In the rows, 128 means zero.
Here are made-up elements, facts about them, and rows of numbers that follow some of those facts. Name the element behind each unnamed row.

Known rows:
[199 143  60 125 158  94 147 122 183 135  98 132 113 155 172  64 168  63
 135 103 120 107 119 157 202  74 125 160 130  77 170  99 122 162 101 116
 159]: <649>
[115 124 133 126 129 116 112 162 142 131 146 123 139 116 132 135 115 132
 124 133 116 125 118 113 130  97 121 136 103 140 137 134 120 127 140 150
 131]: <1864>
[140 106 121 117 134 131 117 139 137 118 128 140 151 129 129 110 127 139
 132 139 117 111 154 132 137 130 140 132 115 111 131 141 152 100 113 122
 162]: <860>
[113 127 148 135 138 125  95 149  81 107 126 119  72 111 145 162  79 126
 101  96 102 116 109 143  83 132 106 169 113 209 144 145  99 113 141 160
 124]: <2032>
[129 116 126 124 130 119 120 147 136 127 133 128 140 124 133 129 124 125
 132 128 117 119 137 119 139 101 125 135 113 131 133 126 127 124 124 130
 138]: <1996>
[141 113 126 119 133 124 127 139 136 125 118 137 144 130 130 122 135 122
 138 129 118 109 157 124 147 108 127 128 118 123 134 121 139 119 107 115
 145]: <1215>
[129 116 126 123 130 119 120 148 136 126 133 128 139 123 132 130 124 126
 131 128 117 119 136 119 139 100 125 135 113 131 134 126 126 124 125 130
 138]: <1643>
[120 100 101 161 138  95 112 123 164 167 134 136 160 171 135  54  88 117
 169 161 116 135 177 106 112 141 135 139 122 168  96 131 173 141 137 111
 151]: <2197>
[171 152 129  90 153  94 123 136 183 167  97 159 132 132 170  31 155  92
 122 122 110 102 152 124 199  84 143 158  90  78 170 148 145 134 100 164
 191]: <473>
[129 116 125 124 130 119 121 147 135 128 133 128 139 124 133 129 125 126
 131 129 116 119 137 119 138 102 125 135 112 131 133 125 127 125 124 130
 137]: <788>
[118 119 124 128 127 114 113 156 135 128 148 120 134 117 136 138 115 129
 124 127 115 128 116 114 130  93 124 142 107 138 133 130 115 130 142 146
 131]: <51>
[127 109 112 131 113 115 116 139 134 120 116 130 138 145 150 141 114 114
 138 117 100 116 130 107 140  91 129 141 102 119 124 112 124 117 138 120
 134]: <1933>
[138 117 130 122 122 132 119 149 140 124 127 148 150 116 127 111 137 133
 133 143 115 107 158 135 141 122 133 110 115 117 147 135 150 103 107 124
 153]: <2266>
[180 157 118 125 134 103 130 139 179 157  90 150 126 129 170  64 151  85
 132 115 102  95 134 133 215  87 129 146 111  67 160 129 144 162 104 134
 178]: <795>
[120 108  98 175 118  90 120 128 162 178 131 137 152 165 139  59  98  96
 176 157 111 134 182 103 116 117 124 118 127 183 108 108 163 159 134 104
 132]: <555>
[143 115 140 121 139 136 119 132 115 114 105 141 117 128 129 129 126 120
 132 115 115  98 161 139 134 128 120 138 123 148 139 117 139 106  98 115
 146]: <1027>
[129 116 126 124 130 119 120 147 136 127 133 128 139 124 134 130 124 126
 132 129 117 119 137 119 139 101 126 135 113 131 133 126 127 124 124 130
 138]: <531>

Facts:
<1027> ζ <657>; <1041> ζ <568>; <1072> ζ <8>; <1109> ζ <857>
<112> ζ <1864>; <1130> ζ <1597>; <1136> ζ <1351>; <1176> ζ <866>
<1215> ζ <2030>; <1228> ζ <216>; <1229> ζ <394>; <1230> ζ <1351>
<1263> ζ <1820>; <1285> ζ <1839>; <1286> ζ <2265>; <1361> ζ <868>
<1368> ζ <1397>; <1442> ζ <868>; <1454> ζ <1366>; <147> ζ <1233>
<1497> ζ <124>; <1507> ζ <72>; <1512> ζ <1366>; <1524> ζ <1194>
<1561> ζ <2163>; <1586> ζ <326>; <1597> ζ <1609>; <1637> ζ <1643>
<1643> ζ <1380>; <1649> ζ <1839>; <1652> ζ <657>; <1668> ζ <441>
<1702> ζ <1632>; <1709> ζ <657>; <1719> ζ <435>; <1761> ζ <981>
<1772> ζ <1351>; <1778> ζ <1862>; <1799> ζ <868>; <180> ζ <53>
<1815> ζ <1133>; <1819> ζ <714>; <1820> ζ <790>; <1896> ζ <1079>
<1911> ζ <1820>; <1929> ζ <1351>; <1973> ζ <1351>; <1979> ζ <196>
<1992> ζ <1820>; <1997> ζ <1211>; <2004> ζ <1155>; <200> ζ <763>
<2022> ζ <446>; <2033> ζ <1095>; <2038> ζ <868>; <2054> ζ <790>
<2065> ζ <2181>; <2103> ζ <1155>; <2121> ζ <866>; <2135> ζ <610>
<2142> ζ <341>; <2153> ζ <2032>; <2156> ζ <1155>; <2172> ζ <2181>
<2187> ζ <51>; <218> ζ <857>; <2197> ζ <1973>; <2224> ζ <610>
<222> ζ <2203>; <2266> ζ <147>; <2327> ζ <446>; <244> ζ <1812>
<271> ζ <1862>; <329> ζ <2181>; <340> ζ <1351>; <412> ζ <1700>
<435> ζ <2032>; <446> ζ <1812>; <449> ζ <1597>; <455> ζ <717>
<466> ζ <515>; <473> ζ <216>; <502> ζ <603>; <534> ζ <866>
<53> ζ <2164>; <555> ζ <1351>; <595> ζ <1351>; <603> ζ <2032>
<604> ζ <1299>; <638> ζ <1652>; <646> ζ <1812>; <649> ζ <1228>
<657> ζ <1525>; <666> ζ <326>; <667> ζ <108>; <679> ζ <1155>
<72> ζ <1211>; <730> ζ <1081>; <744> ζ <124>; <795> ζ <1228>
<841> ζ <74>; <860> ζ <1299>; <870> ζ <1233>; <880> ζ <1211>
<8> ζ <1839>; <943> ζ <326>; <94> ζ <1228>; <952> ζ <868>
<988> ζ <857>; <98> ζ <568>; <1136> ρ <1820>; <1136> ρ <1212>
<1154> ρ <1562>; <1154> ρ <473>; <1154> ρ <1820>; <1154> ρ <1233>
<1169> ρ <599>; <1169> ρ <2135>; <1169> ρ <1586>; <1263> ρ <1512>
<1263> ρ <1194>; <1285> ρ <1992>; <1285> ρ <8>; <1351> ρ <1155>
<1351> ρ <1081>; <1396> ρ <1561>; <1396> ρ <1894>; <1396> ρ <2090>
<1460> ρ <1579>; <1460> ρ <866>; <1460> ρ <117>; <1516> ρ <880>
<1516> ρ <2103>; <1609> ρ <1864>; <1632> ρ <2046>; <1652> ρ <1597>
<1652> ρ <2266>; <1652> ρ <1211>; <1761> ρ <2092>; <1761> ρ <2047>
<1761> ρ <1740>; <1761> ρ <1508>; <1761> ρ <11>; <1761> ρ <646>
<1778> ρ <2203>; <1778> ρ <1820>; <1799> ρ <2203>; <1799> ρ <870>
<1799> ρ <2197>; <1799> ρ <2305>; <1911> ρ <124>; <1933> ρ <1228>
<1933> ρ <1125>; <1945> ρ <1812>; <1945> ρ <763>; <1945> ρ <117>
<196> ρ <2003>; <1999> ρ <2121>; <1999> ρ <2266>; <2004> ρ <599>
<2004> ρ <714>; <202> ρ <2135>; <202> ρ <1719>; <202> ρ <1041>
<202> ρ <74>; <2053> ρ <2135>; <2053> ρ <1719>; <2053> ρ <1992>
<2053> ρ <1130>; <2053> ρ <1211>; <2053> ρ <2090>; <2065> ρ <610>
<2065> ρ <1645>; <2065> ρ <632>; <2065> ρ <1155>; <2094> ρ <1896>
<2094> ρ <2020>; <2094> ρ <1258>; <2142> ρ <1979>; <2142> ρ <1233>
<2153> ρ <952>; <2153> ρ <1597>; <2153> ρ <1637>; <218> ρ <634>
<222> ρ <473>; <222> ρ <2327>; <222> ρ <634>; <340> ρ <449>
<340> ρ <74>; <340> ρ <1393>; <340> ρ <638>; <394> ρ <72>
<394> ρ <1454>; <435> ρ <1361>; <435> ρ <1229>; <534> ρ <72>
<534> ρ <870>; <534> ρ <1645>; <534> ρ <1862>; <534> ρ <1072>
<53> ρ <1973>; <53> ρ <1402>; <53> ρ <74>; <595> ρ <17>
<595> ρ <646>; <595> ρ <1702>; <595> ρ <1230>; <642> ρ <271>
<642> ρ <1228>; <642> ρ <1507>; <642> ρ <1230>; <642> ρ <1079>
<649> ρ <195>; <649> ρ <326>; <649> ρ <1109>; <649> ρ <2046>
<649> ρ <466>; <649> ρ <117>; <744> ρ <1579>; <744> ρ <943>
<744> ρ <1072>; <79> ρ <1079>; <841> ρ <1361>; <841> ρ <94>
<841> ρ <2030>; <857> ρ <1368>; <857> ρ <730>; <988> ρ <1286>
<988> ρ <860>; <988> ρ <1130>; <988> ρ <2305>; <98> ρ <657>
<98> ρ <1719>; <98> ρ <943>; <98> ρ <1586>

Rows to name:
No name comes twice in this set of rows, the named rows included.
[140 105 132 114 158 131 118 136 148 116 122 130 157 144 122 118 116 147
 139 138 126 108 148 127 144 143 132 151 117 111 114 144 159 107 111 116
 163]	<870>
[142 111 110 129 117 135 118 145 137 114 134 146 149 119 130 110 137 135
 131 144 114 111 150 146 135 127 139 109 121 109 148 137 150  97 113 120
 156]	<1041>
[146 109 121 122 159 135 122 139 156 110 120 129 159 147 119 121 122 143
 141 140 129 104 142 138 143 146 127 142 122 111 123 134 158 106 108 108
 155]	<1072>
[147  90  96 123 127 127 121 119 112 108 134 130 130 128 139 122 127 129
 131 119 114 121 149 134 141 118 147 150 133 105 117 130 135 118 119 108
 164]	<988>
[129 117 116 130 122 128 112 155 143 119 144 138 149 118 131 116 125 138
 127 145 114 118 131 136 127 121 134 118 111 121 146 141 140 104 128 136
 146]	<599>
[ 98  78  78 107  98 162 112 168 149  91 138 129 209  84 113 126 144  94
 146 188 181  73 149 132 154 115 165  93 140  98  87 166 146  75 115 145
 180]	<1992>
[146 116 149 122 144 139 117 123  89 105  86 142  91 131 135 137 113 118
 124 101 108  89 171 155 112 151 112 146 129 181 145 129 136  98  90 113
 146]	<502>
[130 115 120 126 120 129 112 152 136 119 141 138 142 115 132 120 126 135
 125 138 114 117 133 133 131 116 134 123 112 121 143 138 137 106 126 136
 148]	<8>
[137  99  83 138 111 124 116 136 116 108 152 126 127 116 142 128 125 128
 124 126 110 131 124 141 128 109 143 135 130 114 132 130 123 121 137 122
 149]	<1169>
[152  94  78 134 121 129 124 124 119 101 138 130 131 130 137 124 134 126
 133 124 115 121 140 148 137 120 143 136 139 105 128 123 135 116 120 101
 154]	<98>
[153  90 101 127 153 127 127 115 122 103 124 113 133 146 131 140 115 133
 141 114 124 117 138 129 153 131 134 172 142 104  94 124 138 138 118  90
 159]	<534>
[142 111 133 121 149 130 124 139 147 119 117 130 154 140 122 126 121 138
 141 134 123 105 149 125 150 133 125 141 120 115 118 133 153 119 110 109
 153]	<1454>
[139 108 117 121 125 135 113 143 138 115 134 147 154 122 128 105 129 142
 130 146 115 110 152 142 133 135 144 119 116 107 141 146 155  92 113 126
 164]	<1130>
[140  94 113  96 141 112 126 120 115 126 128 133 127 130 140 107 138 117
 129 116 123 125 168 116 137  90 143 155 116 130 130 123 121 113 109 126
 155]	<222>
[147 110 109 126 144 136 122 142 153 109 127 138 157 139 122 112 132 138
 137 145 125 107 142 149 136 140 131 124 120 110 140 133 156  96 109 113
 153]	<943>

Now the same elements, written a new way:
Some elements and their rows:
[147 140  94 124 135 135 132 129 109 134 129  88  64 131 136 144 123 115
 176 117 127 208 121 143 151 129 117 161 178 135 120 133 164  80  77 127
 100 117  99 123 126 143]: <1632>
[134 130 127 127 122 126 125 115 129 131 127 134 137 124 125 129 135 130
 138 128 129 129 127 127 126 132 132 124 132 131 126 130 124 132 121 127
 131 125 128 134 127 126]: <443>
[134 132 138 125 114 129 120 116 126 132 136 126 126 137 118 125  94 134
 143 128 124 151 127 125 126 143 133 128 131 132 147 132 125 133 115 125
 132 121 126 129 129 130]: <1973>
[124 118 146 128 134 127 123 141 143 128 133 131 135 124 126 123 130 129
 100 129 127 100 119 131 113 116 136 122  96 124 116 129 123 151 139 132
 143 143 135 124 136 130]: <2224>
[123 110 145 131 168 137 138 156 118 128 116  95 103 152 133 138 114 138
  55 133 112 119 111 147 137 109 106 171  74 120 139 105 137  48 151 121
 145 120 167 131 127 117]: <222>
[104 118 137 122 146 135 126 174 120 120 142  96  92 153 127 119  70 114
  88 139 124 150 133 142 129 127 111 130 124 118 157 109 139 146 151 132
 121 133 136 117 141 123]: <595>
[125 134 145 121 111 118 124 118 141 106 118 143 130 128 130 107  99 124
 102 120 128 151 170 136 134 135 111 127  91 121 148 136 108 103 179 126
 102 128 116 145 136 109]: <449>
[ 90 131 154 128 144 115 129 125 129 113 150 137 103 106 139 122 113 133
 146 130 123 118 141 121 128 105 132 131  90 138 148 134 121 128 137 135
 139 134 153 127 154 112]: <1586>
[ 98 139 102 122 149 132 155 200 157 100 128  98 211 122 125 124 140 143
 146 141 141  98 125 128 157 162 168 158  29 129  92  98  99 185 149 115
 148 137  90 156 163 117]: <1109>
[135 131 127 128 121 126 126 114 130 130 126 132 136 125 125 129 134 130
 134 128 129 132 126 127 128 134 131 123 133 132 127 131 127 124 119 126
 133 125 129 131 125 128]: <85>
[159 133 113 134 101 136 111 105 123 137 136 112 151 119 130 150 169 125
 149 126 128 153 114 135 113 145 157 119 165 131 104 139 129 124  63 129
 124 118 110 133 113 131]: <51>
[164 133 110 131 102 133 118  98 125 137 117 133 149 126 124 139 151 129
 146 124 130 161 127 133 126 151 137 125 172 132 120 137 131 122 106 123
 116 115 109 130 102 131]: <2032>
[138 123 109 131 133 137 120 153 114 124 120 104 112 146 134 133 133 115
  94 127 128 152 132 141 131 126 120 139 150 115 124 121 142 109 142 129
 111 127 116 117 116 131]: <435>
[121 132 130 127 120 130 136 112 121 127 143 141 135 134 127 131 110 130
 145 127 126 113 135 112 118 144 119 116 136 133 138 135 114 125  98 126
 123 119 134 140 136 121]: <1643>
[117 125 140 125 134 123 133 139 143 123 123 142 143 128 124 116 115 132
 110 127 131 104 133 126 125 123 122 127  97 126 128 126 116 138 164 128
 133 140 132 131 134 126]: <1649>
[133 132 126 127 123 127 128 119 129 128 127 133 135 125 126 130 135 128
 135 129 129 127 126 127 128 134 126 123 137 130 127 130 126 124 119 128
 131 125 129 129 125 130]: <2003>
[145 139 114 132 117 127 122  94 118 130 140 115 122 103 134 148 183 128
 168 131 130 156 115 134 130 131 144 125 165 138 114 134 141 110  67 130
 130 112 129 130 124 130]: <1700>

Which element is each row?
No name comes twice in this set of rows, the named rows included.
[106 143  52 132 148 145 158 194 112 110 129  70 186 134 137 151 181 134
 176 141 141 133 129 124 167 175 165 169 127 132  96  88 128 153 105 111
 112 108  88 149 136 117]	<857>
[139 140  91 127 114 132 135 112 101 117 121 119  97 140 146 137 134 111
 133 115 130 188 168 132 146 141 105 136 187 126 147 134 138  59 127 123
  68 100 107 137 110 113]	<1609>
[140 132 131 123 121 124 110 117 134 123 130 111 119 116 121 124 136 122
 119 137 134 179 124 154 136 141 127 120 142 130 137 119 142 144 131 130
 130 126 122 125 121 125]	<1228>
[ 84 110 135 136 172 134 138 185 117 131 137 121  96 136 138 133 107 128
 109 136 118  96 120 120 117  97 136 145 112 132 129 111 138 150 151 136
 132 148 154 105 135 127]	<2004>
[141 135 116 125  83 118 128  93 106 111 117 148 130 126 131 116 112 131
 119 115 137 144 161 129 147 146  98 116 126 117 135 139 116  60 149 129
  98 115  98 147 127 126]	<1597>
[127 115 123 139 136 130 155 133 123 167 129 100  99 143 151 125 141 123
 105 128 115 138 138 139 140 107 127 152 140 112 124 104 150 118 117 123
 106 113 134 142 126 125]	<1154>
[142 125 139 129 135 134 130 109 127 126 120 124 146 133 126 143 141 143
  97 127 120 123 118 137 124 131 112 144  98 134 133 126 122  57 117 120
 142 111 156 146 117 110]	<634>
[102 118 140 129 139 132 121 173 117 124 140 102  87 149 131 121  66 128
 110 133 116 159 140 132 130 119 138 149 106 122 156 118 133 137 156 130
 122 137 128 113 139 126]	<340>
[110 122 113 126 147 136 133 163 110 125 138 104 102 138 132 134 125 113
 109 138 131 145 131 141 131 136 114 123 165 130 141 102 144 136 126 130
 104 125 128 118 123 117]	<1933>
[121 127 136 130 131 128 124 118 127 132 145 126 121 118 128 137 139 130
 140 133 127 115 111 125 116 124 137 122 131 134 121 132 131 133  91 132
 144 128 141 128 135 134]	<446>
[100 116 122 132 145 127 136 170 116 119 124 119 107 141 136 123 106 126
 100 126 126 116 140 127 136 115 123 143 102 118 132 115 131 120 178 133
 115 141 126 116 134 128]	<1285>

